-.60  -.02  -.28  .84  .29  -.05  .39  -.09  -.44  .52  -.55  .13
.31  .42  .33  -.10  -.29  .27  .40  .16  .35  -.77  .20  -.27
-.09  -.36  -.06  -.53  -.41  -.10  -.42  -.68  -.13  .07  -.11  .38
->
-.60  -.02  -.28  .84  .29  -.05  .39  -.09  -.44  .52  -.55  .13
-.09  -.36  -.06  -.53  -.41  -.10  -.42  -.68  -.13  .07  -.11  .38
.31  .42  .33  -.10  -.29  .27  .40  .16  .35  -.77  .20  -.27

-.09  -.32  .35  -.04  .27  -.09  -.18  -.03
-.07  -.32  .29  .09  .32  -.09  -.17  -.03
-.14  .11  -.77  -.03  -.43  -.23  -.05  -.09
-.10  -.33  .36  -.07  .27  -.08  -.18  -.03
->
-.14  .11  -.77  -.03  -.43  -.23  -.05  -.09
-.10  -.33  .36  -.07  .27  -.08  -.18  -.03
-.09  -.32  .35  -.04  .27  -.09  -.18  -.03
-.07  -.32  .29  .09  .32  -.09  -.17  -.03

.33  .03  .32  -.08  -.17  -.03  -.07  .19  .26  -.06  .26  -.10
-.13  -.47  -.24  -.06  -.13  -.08  -.09  -.20  .23  -.05  .25  -.10
-.75  -.20  -.44  -.14  -.04  -.10  -.06  -.32  -.25  -.06  -.25  -.15
.37  -.20  .22  -.04  -.18  -.04  -.09  .12  .39  -.06  .40  -.09
->
-.75  -.20  -.44  -.14  -.04  -.10  -.06  -.32  -.25  -.06  -.25  -.15
-.13  -.47  -.24  -.06  -.13  -.08  -.09  -.20  .23  -.05  .25  -.10
.33  .03  .32  -.08  -.17  -.03  -.07  .19  .26  -.06  .26  -.10
.37  -.20  .22  -.04  -.18  -.04  -.09  .12  .39  -.06  .40  -.09

.44  -.23  .02  .02  -.12  -.31  -.30  .02  .25  .12  .50  .26  .18  -.37  -.25
.09  -.34  -.01  .26  .01  -.01  -.28  .49  -.01  .29  -.27  .00  .24  .18  -.09
-.36  -.24  .24  .07  .34  .03  -.17  .17  .13  -.22  -.30  .01  .27  .67  -.14
->
-.36  -.24  .24  .07  .34  .03  -.17  .17  .13  -.22  -.30  .01  .27  .67  -.14
.09  -.34  -.01  .26  .01  -.01  -.28  .49  -.01  .29  -.27  .00  .24  .18  -.09
.44  -.23  .02  .02  -.12  -.31  -.30  .02  .25  .12  .50  .26  .18  -.37  -.25

-.20  .56  -.17  .17  -.76  -.53  -.18  -.55  -.05  -.80
-.38  -.01  -.06  -.04  .18  .17  -.12  -.30  .22  -.07
-.22  -.39  .45  -.29  .19  .13  .57  -.22  .32  .04
.18  -.63  .59  -.32  .44  .19  .61  .24  .18  .41
.38  -.21  .49  -.04  -.11  -.32  .51  .09  -.19  -.11
.34  -.13  .21  -.14  -.16  -.25  .19  .15  -.10  -.01
-.17  -.16  .06  -.23  .11  .12  .00  -.08  .29  .09
-.18  .08  -.17  .04  .09  .14  -.24  -.03  .12  .05
->
-.38  -.01  -.06  -.04  .18  .17  -.12  -.30  .22  -.07
-.22  -.39  .45  -.29  .19  .13  .57  -.22  .32  .04
-.20  .56  -.17  .17  -.76  -.53  -.18  -.55  -.05  -.80
-.18  .08  -.17  .04  .09  .14  -.24  -.03  .12  .05
-.17  -.16  .06  -.23  .11  .12  .00  -.08  .29  .09
.18  -.63  .59  -.32  .44  .19  .61  .24  .18  .41
.34  -.13  .21  -.14  -.16  -.25  .19  .15  -.10  -.01
.38  -.21  .49  -.04  -.11  -.32  .51  .09  -.19  -.11

.08  .16  .58  -.16  -.27  .13  .12  -.28
.16  .17  .48  -.36  -.32  .13  .08  -.07
-.05  .20  -.36  -.55  .00  -.08  -.04  .26
-.15  .20  -.48  -.40  .30  -.16  -.05  .19
.14  .15  .57  -.16  -.26  .14  .11  -.23
.10  .14  .62  -.17  -.28  .11  .13  -.23
-.03  .21  -.35  -.54  .02  -.09  -.03  .27
->
-.15  .20  -.48  -.40  .30  -.16  -.05  .19
-.05  .20  -.36  -.55  .00  -.08  -.04  .26
-.03  .21  -.35  -.54  .02  -.09  -.03  .27
.08  .16  .58  -.16  -.27  .13  .12  -.28
.10  .14  .62  -.17  -.28  .11  .13  -.23
.14  .15  .57  -.16  -.26  .14  .11  -.23
.16  .17  .48  -.36  -.32  .13  .08  -.07
